Each row was made from one path, in order. Every step used is in the known rows, and no mark comes twice. Write each row's path.
Known rows
H/U/C/K/W/Q/X: [ 128   26    6  247  -42  -45  133   82    7 -282  195  201  -62 -155
   90   59 -284  -26   76  113  229  -67  221 -164  -61  -55  170   88
   -3 -144  210  -60 -150 -366  171  219  -82  131 -294 -353 -114  242
  -39  138  -25 -165  -59]
X/W/Q/K/L: [-132   33  -85  272   34  245  -52 -138  160 -151  158  153 -182   48
 -117  -99    2  117   80  122   86 -188   58   68   98 -134  -92   72
  240 -256    2  232  -28 -193  190  -77 -126  160  -70 -172  -22  224
   73   -3  262 -178   83]
L/C/W/K/X/F: [ 123  -75 -121  232 -113 -256   87 -192  249  -87  -65  132 -425 -228
  -70  275   85  160  -44   52 -204   -3  -62   60   15  -13   -4 -107
  -41  -45  -27   73  -23  -34  330  151 -137  286  -41 -220 -286 -141
 -251 -237  326  -38  -95]
F/J/H/U/K/X: [  27  -70   65  251   46 -486  302 -426  195 -133  306  256  -28  117
  169  378 -246   92  -86  -68  421 -142 -228 -342 -222 -100 -366 -181
   58   76 -200  -44  -56 -216  101  296 -127  -23   80 -129 -227  -27
   30 -293 -326 -290 -176]
H/F/X/W/Q: [ -44   44  -66   20 -104   56  167   47   20   58  228  173 -226   74
  -87 -196  -69   66 -170   11  188 -185 -401 -107   63 -109    0    7
  130   62   28  176 -139 -124   -1   99  347   69  -67  -84  220   59
   89 -111  -56 -379  241]
H/L/C/K/X/F: [  93   22  -69   93   -1 -214  276 -130  200  -81   48  227 -261 -297
 -128   99  138    2 -208   34 -194   81 -108 -110 -204  -22  -22 -194
  -54 -130   89  -27   31  122  279  260 -105  311  154 -179 -144   25
 -363   56  406 -157  -48]
X/F/J/H/U/C/Q/K: [ -33 -127 -276 -163  132 -176  386   23   -9 -113  176    1  333 -133
   73   28 -302   90   86 -308  677 -140  178 -184   72 -360 -367  -82
  153  188   28  206  -83   50   32  187  -85   72   99  -47   54  -88
   58  -89  -85 -551 -160]
F/X/K/H: [-192 -279  -73  431  -66 -242   92 -100  161  -22  137  124 -250   84
  204  108  -81  210 -120  -57  174   28 -457 -107  -76 -131 -142 -165
  268 -116  -98  172 -105 -127  313 -107   80  109  -51  103 -115   68
 -208  -40  222 -152   -1]
L/C/Q/X/F: [  63  158 -481    8  155 -303  294  -18   21  -81   72  -48 -106  -97
  -61   72  -13  112 -256 -125  -21   16  -29  247   12 -185  -83  164
  -16  -84   -6  371 -124  176  250  250  165  373   31 -288  132   17
 -128  172  346 -118 -126]
J/H/U/F/W/Q/X/K/L/C: [-145  165  -94  182 -125 -125   69 -304  326 -300  193  154 -426    1
 -115   65 -132  136   20  153  531  -25  -89   18 -199   83 -218   53
  191 -215 -108  -18   41 -427   28  100 -286  245  232  -37  -39 -112
   22 -178 -478 -153  -39]
U/H/F/Q/K: [-196   38 -329  174 -139 -198  112 -194  -69 -108  144  -50  -20  -64
   22 -410 -133 -102  -57  -36  620 -251 -115    7   13 -253   15  -66
  344  149  -87  128 -108 -124  424   50   20   80  -93 -231  392  -25
  112  116   46   13  -27]
Q/X/F/J/H/U/K: [ -64    7 -133   -2   82 -217  331 -124   77  -75  295  110   57  280
   34  296 -299   21  -63 -223  444  -67 -128 -114 -191  -77 -518  -45
  148  161 -276   63 -110   15 -130  285   42  145   60 -254 -237 -133
  114 -305 -358 -295 -106]
H/F/X/K: [-213  -18 -132  182 -192 -190  235  -32   38   75  164   89 -193   58
  -43 -158  -14   95 -118  -14  261  -45 -421 -175  -68  -44  -72  -83
  191   86 -116  137 -137   20  145   44  296  143    2  -12   65   38
  -40  -19  124 -184  158]
Q/X/W/K: [ 121   31  -90  215  -84   85 -103 -111   85 -105  111  106 -347   86
   -8  112  -74   71 -100  -26  171 -161 -134   87 -109   92 -133  122
  136  -51 -217   85  -49  -40  102  153  182  238 -211 -314 -140   60
  -49    5   84   54  -22]
U/K/W/Q/X/F: [-129   49  -45  235   64  -36   52   83   80  -99  170  168 -105  355
  -20   81 -101  -31   72   70  -87 -136   14  107 -134  -29 -142  171
  120  -58  -78  -55 -239 -121   85  176   39  200 -222 -330 -238  178
   53  -62   -4 -267   19]
Q/X/F/W/K/C: [-164  -57 -124  409 -176  -30  -20  136  160    9  -61   22 -370    4
 -103  321  -99  -18 -133   24    3  -53 -158  122 -198   28 -189  -66
   69  -75 -232  -10 -198  -34   53   19  -10  267 -133  -42 -219  -92
  101   69  -20 -196   -7]
X/K/H/J/F/W/Q: [-102 -111  -42  234 -138 -210   90 -215  110  -85  172  104 -142  160
  -66  -60 -174  -95  -48  167  174  -55 -138  -50 -131   13 -215 -320
  294 -189  -63 -229 -196 -118   72  -44   15  231  -80  259  -54   68
 -155 -216 -249 -515   76]
H/U/J/X/W/K/C/Q: [ 292  -99 -108   33  283 -188    5 -367 -116 -125  195  107   33 -138
  108  208  -58  152   10   71  415 -204   93 -237 -249  -83 -198  -26
   45   47 -244   10  -50 -128 -106   48  246   22  -20  -68 -184  217
   20    9 -224 -444 -190]
C/Q/X/W: [ 151  150 -280   32  157  -96   48  -21 -100  -64  158  128  -33   -1
  -33   69  -92   97 -252 -187  250 -142 -132  137  -25 -100  -45  160
   72 -152 -104  425  -56   53  178  196  306  174 -122 -261   84   99
  -76  137  136  -88 -164]
J/F/W/Q/K/L/U/C: [-219   93 -402   66  -74  136  114 -160  190 -327   74  112 -254 -224
 -200 -146 -257  166  284  309  429 -193  223  -66   26 -110 -138  -97
   83 -269  110   16   12 -286  455 -259 -422  184 -276 -102   93   22
  290    7  -62 -323   53]
Q/K/L/C/J/H/U/F/W: [  24  166 -256  106   30 -181  135 -440  224 -344  104  101 -186 -351
 -210   86  -50  143   -4   34  676 -103  119 -215 -150  -96 -121 -162
  171   15  -87   35  215 -270  381  -77 -267  197  211  -29   63 -254
  212 -203 -164   16 -360]
K/L/C/Q/X: [  20  266 -475  268  177 -296  240 -267  167 -219  114   24 -297 -161
  -15   73   10  140 -219   72   64   21   29  193  -36 -217   69  105
   33 -254   50  447  -85 -111  438   44  -20  296   54 -227  265  143
  -50  266  350   90 -184]
Q/X/F/W/K/C/J/H: [ -50  -45 -152  273    1 -165  -12   79   60  -86  -66  151 -187   33
 -182  471 -150  -47 -137  -75   81    5   40   25 -171  -86 -240 -141
   60   42 -151  -60  -29   94  -56 -218  173   63   19  137  -99 -218
   52  -74 -132 -148 -155]
W/Q/K/H/F: [ -43  -82   10  364 -106 -256  189  -80  -97 -192   74  -38 -191  -86
 -113   18  -58 -104  -36   46  160 -232  -17  -38   20 -250   -7  -86
  221  -30   31  -68 -104 -117  355   79 -150   70  -86 -167  235  159
   57 -174  245 -127  138]
U/H/F/X/W/Q/K/C/J: [-114 -155 -201   95  221   92   -1   37   82 -191   10  112  102 -186
  -73 -294 -169  107  -66  -23  424 -231  -31 -135  -65 -251  -45  -27
  197  275  111 -225 -133 -178  171 -401  329 -251  -24   92  259  -55
  263   88    5 -130   76]
X/F/W/Q/K: [-266  -11 -134  159 -177  -13   80  151   65  -34  124   41 -124   26
 -140  -33  -84  -55   84  -24   20 -153 -128  143  217 -100  -74   -6
  145 -106  -54  160 -128   29  142  124  -61  312  -95 -123  -87  -33
  130 -138  106 -395   37]
U/F/Q/K/W/X: [-124  -25 -123  296 -200 -150  -79 -164    3 -109  110   29 -266  167
  257 -127  -91   42  129  -67  327 -254  -22  -61 -165 -104   98  121
  177 -110  -76  -16  -58 -241  442   41  -66  226 -101 -310  357  180
   88   38   71   -6 -190]
W/X/K/C/J: [-111 -157 -144  292   58 -354   63 -133  121  -77   31   66 -195  130
  162  321   -2   79  -79  -11   -7  -40  162 -164  -82 -225   13  -35
  -70 -118   47  128 -114  -63  270 -135  274  181   58  -56   19  248
 -135   80  536 -182  -94]
X/K/C/J/H/F/W: [-153  -42  -60  237 -110 -333   61  -55   -7  -15   43  158  -92  -87
 -393  234  -37  -59 -200   81  391  -22  -58 -191 -200 -160 -141 -284
  131  113  -91  -23   -1   56   67 -225  228    4  117  288   30 -124
  -31  -82 -114 -351  -66]
F/J/X/W: [ -17 -140  -81   84  170   43  139 -246   42   33  289  100 -139  176
   84   86 -138   98 -146   -1  238  -66 -386  -14 -144 -103 -284   -5
   60   30 -272  246   36   89   71   23  295  144   23 -108 -156  -20
   44  -89 -217 -451  -96]
L/C/J/H/U/K/W: [ 252   98 -170  125    9 -384  141 -421  174 -300  249  146  -62 -169
  -82  188  -22  158  -52  134  362  -36  260 -257 -227 -150  -68  -60
  105  223   24  -31   80 -177  243   92   32  184  -56 -243  -70  101
  -47 -219  -49 -137 -396]
U/H/J/F/Q/X/W/K: [ 108   75 -374  -11  -11  123  -84 -349   65 -126  152  101  -46  211
  134 -434 -293  -49 -114   -9  525 -183  -29   65 -281   93 -285  -61
  391   75 -203 -231 -156 -106  -32  -38  304  127 -203  -89  197  -39
  -36  113 -455    0  -31]
H/J/X/F/Q/K/W: [  12   34 -176  156 -115  166  134 -126 -159   55  209   94  176  206
   28 -305  -86  -89   48   26  -21  -36   17  114 -315  -78 -337   -9
  279   50  -43 -216 -115  224  -25  -90  162  246  -54   -8 -106  195
   71   81 -341 -254 -157]
Q/X/F/J/H/L/C/W: [   3   19 -203 -154  -79  -29  279  -80  179 -129  130  -66 -323  -95
 -176  159 -101  -83 -176 -227  232  214 -139  174 -174  -43 -143 -145
   48  148   30  179   39  354  165   78   48  298  259 -149  -40 -226
 -162 -268 -246 -166 -235]
U/H/J/F: [  93   40 -317  -53  137  -95  257 -351  -69  -85  123  -50   40  190
  111 -166 -120  -62 -196  -36  506 -100   68  -92 -228  -67 -136 -233
  284  102 -180  100 -129  -21  336   41  109  205 -106 -164   55  -52
  -50   37 -128 -334  -31]
L/C/Q/K/W/X/F/J/H: [  17 -117 -319  -14   24 -316   59   13  115 -164  100   31  -65   11
   25   57 -104  176  112 -173   30  -49  162  181  -90 -278 -219   88
   97  116   55  -19  -73  194  108 -202  -74  290  161 -182  413  -32
  -94 -216    1 -344 -172]
L/C/K/H/F/Q/X: [  30   38 -274  407 -121 -485  203 -191   -2 -180  152  104 -342 -322
 -184    1 -155  -38 -301  151  115   37 -235   59 -115 -211   92 -120
  147 -102  100  -97  -68 -110  351    9   54  149  -70 -124  423  -19
 -182  140  207  262  -46]
F/W/Q/K/L/U/J: [-196   63 -251  100    6  -81  -57 -321  119 -243  313  165 -252   -2
 -189   20 -172   -1  380  287  311 -262    3   97  129  -55 -127 -110
   82 -289    1   11 -164 -300  522 -334 -321  291 -169 -183 -131   62
  238  -33  -48 -197  -86]
C/Q/X/K/H/F: [   8    4 -168  262   63 -476  157  -43 -145 -119   57   93  -70  -39
  -87   76  -81  -40 -202 -104  293 -138 -143   29 -165 -162 -122  -46
  188 -123 -109   88 -136   -6  240  111  115   81  -12  -71  190  101
 -188  -17  182   -6    1]
W/Q/X/F: [-107   71 -155  132   52  -72  240   96  -27  -17  122   23 -146  293
   37  130 -112  -83 -124 -102 -140  -65  -80  176   96 -107 -114  150
   25 -188  -47  298 -184   44   85  269  132  266  -45 -318  -53  124
  -19   24  182 -258  118]
C/Q/X/F/J/H/L/U: [  36  113 -382 -312   30 -206  389  -66  -88  -62  261   46  -44   46
  -36  128 -219  -48  -28 -298  381  -25   13  100 -174 -173 -381  -50
   24  -44  -29  313   14  261   72   36   61  176  153 -185  271    0
 -100 -106 -121 -285 -312]

Which path is each row?
[  29  -74 -223  192   20 -237  114 -389  -15 -173   68   68 -405 -193
  -12  370 -100  169  149  244  462 -166   54 -209 -315  -68 -100  -92
  -85   13 -237 -120  183 -283  363 -280   79   -6 -120   36  -75 -131
  239  -62  -34 -144 -432]  L/U/F/W/K/C/J/X
[ -46  129  -84  242   -9 -302  154   47  -88 -159   48  123 -165  -34
 -318  309 -210 -206 -267   38  198  -62  -12  -24 -127 -189   -3  -95
  -22   43   67  -82  -83   -7   31 -139  264  -82   73  120  271  -71
  200  -44 -336 -207  -19]  K/C/J/H/F/W/Q/X
[  43  -14 -134  104 -127 -210  151  107  -67 -294  175  305 -361 -311
 -286  185 -373  -69   71  232  450 -210  -59  -18  -51 -162   20 -182
  -21 -140  247 -263 -102 -404  425 -111 -240   70 -353 -123   74 -178
   69  -78 -109 -124   56]  L/U/C/K/H/F/W/Q/X
[ -48 -115 -363   63   38 -303   74    9  217 -128   96  -41  -97  -65
   96  -84  -76  141  126 -104  -90 -114   97  186  -35 -239 -107  122
    7   38   66   -2 -210   94  267  -89  -37  414   65 -278  345   77
  -29  -76  253 -286 -171]  L/C/Q/K/W/X/F/J
[  17  128 -387 -209  100  222  185 -268   -2  -17  258  299 -130  222
  -27  -33 -117    0   68  144  450 -155  -24  166 -316  -83 -479 -280
  203  -54 -147  133  -41 -231  249 -329 -222  325  -41  -74 -309 -304
  179 -160 -529 -446 -122]  K/L/U/H/J/X/F/W
[  35  -59 -252 -122  202 -274  184 -398 -139 -150  246   35  -44 -117
   10   88    9   78  145  137  432  -30  124 -125 -398 -103 -215  -80
  -35  -89  -57   -1    2  127  258 -171  160   88  105   17 -145  354
 -150  204   -5 -409 -301]  H/L/U/J/X/K/C/Q
[  40  228 -317  194  -57  209  -13 -404  153  -56  159  198 -193  216
  -31 -306 -182  -27 -104  145  167  -98    8    1 -286  103 -311 -103
  331 -206 -137 -125 -136 -118 -122 -116  188  206 -116   26  188  162
   15  121 -287   37   24]  H/J/F/Q/X/W/K/L
[  62 -229 -128   55   63  213  107  -17  152 -298   27  123   43 -271
  131 -219 -341  298  -29  -74  501 -179  -79 -345  -95 -102 -267  -89
  232  -13   99 -195  -18 -224   76   15  -79  -43 -188    3   32   88
  152 -139 -272 -361  192]  J/F/X/W/Q/K/H/U/C
[ 251  -63 -412   31  309 -572  186 -492  -33 -393   61 -139  141 -446
  -27  -25 -131  164  -66  -33  436 -122  156 -191 -127 -137 -168 -162
  147  -44 -111  -90  -49   46  430   63 -135  228   -2 -203  188  128
  -67  -56   65 -138 -173]  L/C/Q/K/H/U/J/F
[-192 -110 -298  275   49 -195  153  -57  -74  -16   16   25  185  -15
 -106  126 -120   38 -118 -124  107   37  181  -49    1 -391 -245 -103
  198   11   39  132   16  213   73 -250  196  -55  102  166  188   69
   -8  166  247 -161 -212]  X/F/Q/K/C/J/H
[-164 -119 -212   33   -4 -104  255 -277  169  -81  107   20 -232 -179
   62   -5  -26  207   52    4  546  -15  -58 -382 -386  -45 -121 -144
   17   -9   21  -60   44 -163  425 -229  206   -3   92  143    1  143
  -23  192  319  -93 -332]  H/L/U/F/X/K/C/J
[-147 -314   21  214  -15 -153  220  -20   83 -245   97  -46 -167 -247
  -92   14 -307 -119  150   29  519 -198  -23  -99  128 -344   85 -247
  123  169  232 -147 -191 -235  526  -68 -191  -56 -120   16   58  -98
  133 -264   28 -284   16]  U/C/W/Q/K/H/F/J
[  32  -77 -285   30  113 -104  121  -85  -38  -12   85  105   -9   24
  127   33  -84  -36   -1   34  387 -133   75   82 -296 -193 -207 -220
  224  214 -158  -95 -175 -128  -40 -169  125   64    6  240  -91 -209
   83  -11 -373 -572 -206]  U/H/J/X/F/W/K/C/Q
[ -55  139 -548   21  -39 -166  126 -264  172 -224   70  175 -340 -298
  -76  -12 -180  215  232  283  559 -221  230 -171    2 -154  -35 -209
   79 -221  -22  269   25 -384  405 -195 -281  183 -302  -24  263  -42
   91    6   80 -348 -157]  J/F/W/K/L/U/C/Q
[  99  124 -519  127   41 -173  -39 -411  243 -230   61   47 -223 -176
  -74 -252 -176  129 -182  120   68  -23   -2    2  -64   10 -101   95
   68  -38  -65  -87   50   78   64  -51  472  196 -109 -114  381   67
  -85  135   89  210 -162]  L/C/J/F/Q/X/W/K
